Here is a tiny trained network, its code and every weight. The questions are about switching its units off for an input and a class, where a switched-off unit gives its printed mean instead of its output.

import numpy as np


def w(rows, s, z=0):
    codes = np.array(rows[::2]) - 128.0
    scale = np.full(codes.shape[1], s)
    scale[-1] = z or s
    return codes * scale


def f(y):
    return y / 2 * (1 + np.tanh(0.7978845608 * (y + 0.044715 * y**3)))


def log_softmax(a):
    a = a - a.max(-1, keepdims=True)
    return a - np.log(np.exp(a).sum(-1, keepdims=True))


def net(x, mask):
    res = np.array(x, float).reshape(1, 8) / 4 @ E
    y = f(res @ A[0][:, :-1].T + A[0][:, -1])
    res = res + np.where(mask, y, B[0][:, -1]) @ B[0][:, :-1]
    return log_softmax(res[-1] @ U[:, :-1].T + U[:, -1])


A, B = {}, {}
E = w([
[131,32,254,102],'x0',
[127,128,131,125],'x1',
[126,127,129,129],'x2',
[127,131,130,127],'x3',
[166,135,137,230],'x4',
[197,193,162,68],'x5',
[128,126,128,128],'x6',
[184,93,53,124],'x7',
],0.0085)
A[0] = w([
[154,130,139,166,100],'N1',
[102,185,100,141,114],'N2',
[123,143,178,109,121],'N3',
[159,110,190,140,185],'N4',
[133,164,122,154,115],'N5',
[68,185,180,128,165],'N6',
[212,53,68,99,126],'N7',
[187,185,141,87,100],'N8',
[170,131,156,206,121],'N9',
[145,234,84,173,81],'N10',
[185,128,154,211,119],'N11',
[157,166,137,193,121],'N12',
[43,71,88,154,139],'N13',
[102,157,142,129,248],'N14',
[197,96,122,118,80],'N15',
[192,200,162,82,109],'N16',
[105,166,86,125,86],'N17',
[146,71,184,135,60],'N18',
[74,122,110,60,88],'N19',
[50,122,117,95,171],'N20',
[114,164,87,134,94],'N21',
[158,154,161,248,64],'N22',
[104,188,87,131,70],'N23',
[77,159,67,102,92],'N24',
[48,104,70,153,83],'N25',
],0.012,0.011)
B[0] = w([
[116,149,143,111,131],'N1',
[88,44,138,142,162],'N2',
[98,137,136,142,154],'N3',
[114,69,68,144,210],'N4',
[116,71,135,87,141],'N5',
[111,152,78,186,195],'N6',
[33,192,82,192,180],'N7',
[165,139,194,159,163],'N8',
[119,156,127,76,174],'N9',
[112,72,155,134,195],'N10',
[99,177,130,59,179],'N11',
[126,110,121,71,166],'N12',
[220,212,222,152,207],'N13',
[148,120,1,150,254],'N14',
[81,129,166,165,131],'N15',
[154,150,195,177,182],'N16',
[113,81,192,123,144],'N17',
[106,41,191,110,155],'N18',
[85,188,179,61,150],'N19',
[153,152,109,108,192],'N20',
[104,80,156,129,147],'N21',
[135,186,150,74,174],'N22',
[101,71,183,118,150],'N23',
[119,87,152,101,158],'N24',
[155,102,190,135,167],'N25',
],0.0091,0.0096)
U = w([
[153,115,103,152,254],'0',
[82,18,187,137,38],'1',
[153,133,99,154,216],'2',
[241,172,229,211,43],'3',
[156,121,79,149,170],'4',
[103,187,134,10,57],'5',
[64,152,81,222,40],'6',
[181,106,80,155,146],'7',
],0.012,0.0096)

Each question gives the input, the list of numbers given to net, and the class t.
The units are the neurons (one row each of A and B). Each row of codes is followed by its name. A weight is (code - 128) times the scale printed after its matrix; where a second scale follows, it is the last column's (A, B and U).
mask holds one flag per neuron, in row order. A switched-off neuron (its flag False) gives its mean, the last column of its row in B, instead of its output. The means were averaged over made-up inputs and are rounded, as every weight is.
A unit's drop is (log p(t) with every unit on - log p(t) with that unit switched off) / (log p(t) with every unit on - log p(t) with every unit switched off).
The circuit of an input: a set's keep is (log p(t) with only the set's units on - log p(t) with every unit switched off) / (log p(t) with every unit on - log p(t) with every unit switched off). Starting from the 12 units with the biggest drops (on a tie, the unit counted first), units are removed one at a time, each time the one whose removal leaves the highest keep (on an exact tie, the one counted first), for as long as the keep stays at least 0.8.
circuit, biggest first: the units of the circuit, biggest drop first
most important unit: the unit with the biggest drop
k most important neurons: the k neurons with the biggest drops, biggest first
drop of u: that unit's drop, to one decimal
input [0,8,8,-1,1,-8,-2,-4], class 3: circuit, biggest first => [N13]
input [8,7,3,5,7,1,6,1], class 1: 2 most important neurons => [N18 N4]
input [7,-6,-7,-6,-8,-5,6,5], class 5: circuit, biggest first => [N19 N20]
input [-2,-5,-5,-5,-4,7,1,4], class 3: 3 most important neurons => [N16 N8 N4]
input [0,1,-1,5,-7,-6,3,7], class 5: circuit, biggest first => [N19 N4]
input [6,5,5,-8,-8,8,2,-4], class 0: circuit, biggest first => [N4 N6]
input [7,2,3,2,8,1,5,7], class 5: 3 most important neurons => [N11 N9 N22]
input [-8,5,-1,-5,8,0,-8,-8], class 1: 2 most important neurons => [N10 N2]
input [8,-2,7,-3,0,5,0,0], class 1: 3 most important neurons => [N18 N13 N4]
input [7,-6,-1,3,4,4,-2,7], class 1: 2 most important neurons => [N18 N14]
input [-5,2,-3,-3,-3,5,1,8], class 6: 2 most important neurons => [N7 N13]
input [7,7,1,7,-8,-6,4,-6], class 5: 3 most important neurons => [N19 N20 N13]
input [4,6,8,3,-5,-7,2,-8], class 6: 2 most important neurons => [N6 N14]
input [4,5,-5,-1,8,4,-2,-1], class 5: most important neuron => [N11]
input [-6,0,-4,3,-3,-7,-6,-4], class 3: 2 most important neurons => [N13 N25]
input [-2,-7,-5,-2,-6,-8,3,-4], class 3: 2 most important neurons => [N13 N25]
input [-6,1,0,2,5,-5,-3,1], class 1: 2 most important neurons => [N10 N2]
input [4,8,-3,-6,-3,-6,0,-3], class 4: 2 most important neurons => [N16 N8]
input [3,-5,-4,1,3,6,-8,-6], class 2: 3 most important neurons => [N13 N4 N14]
input [3,-8,7,-2,-5,3,8,-8], class 2: most important unit => N7
input [-5,-2,6,-5,-2,-8,0,6], class 3: drop of N13 => 0.7
input [2,7,-8,-7,-7,-2,-5,8], class 6: drop of N7 => 1.1
input [-4,-6,8,-7,5,-2,-7,8], class 6: drop of N7 => 1.6
input [1,-3,-1,-5,-5,7,-1,1], class 3: drop of N8 => 0.4
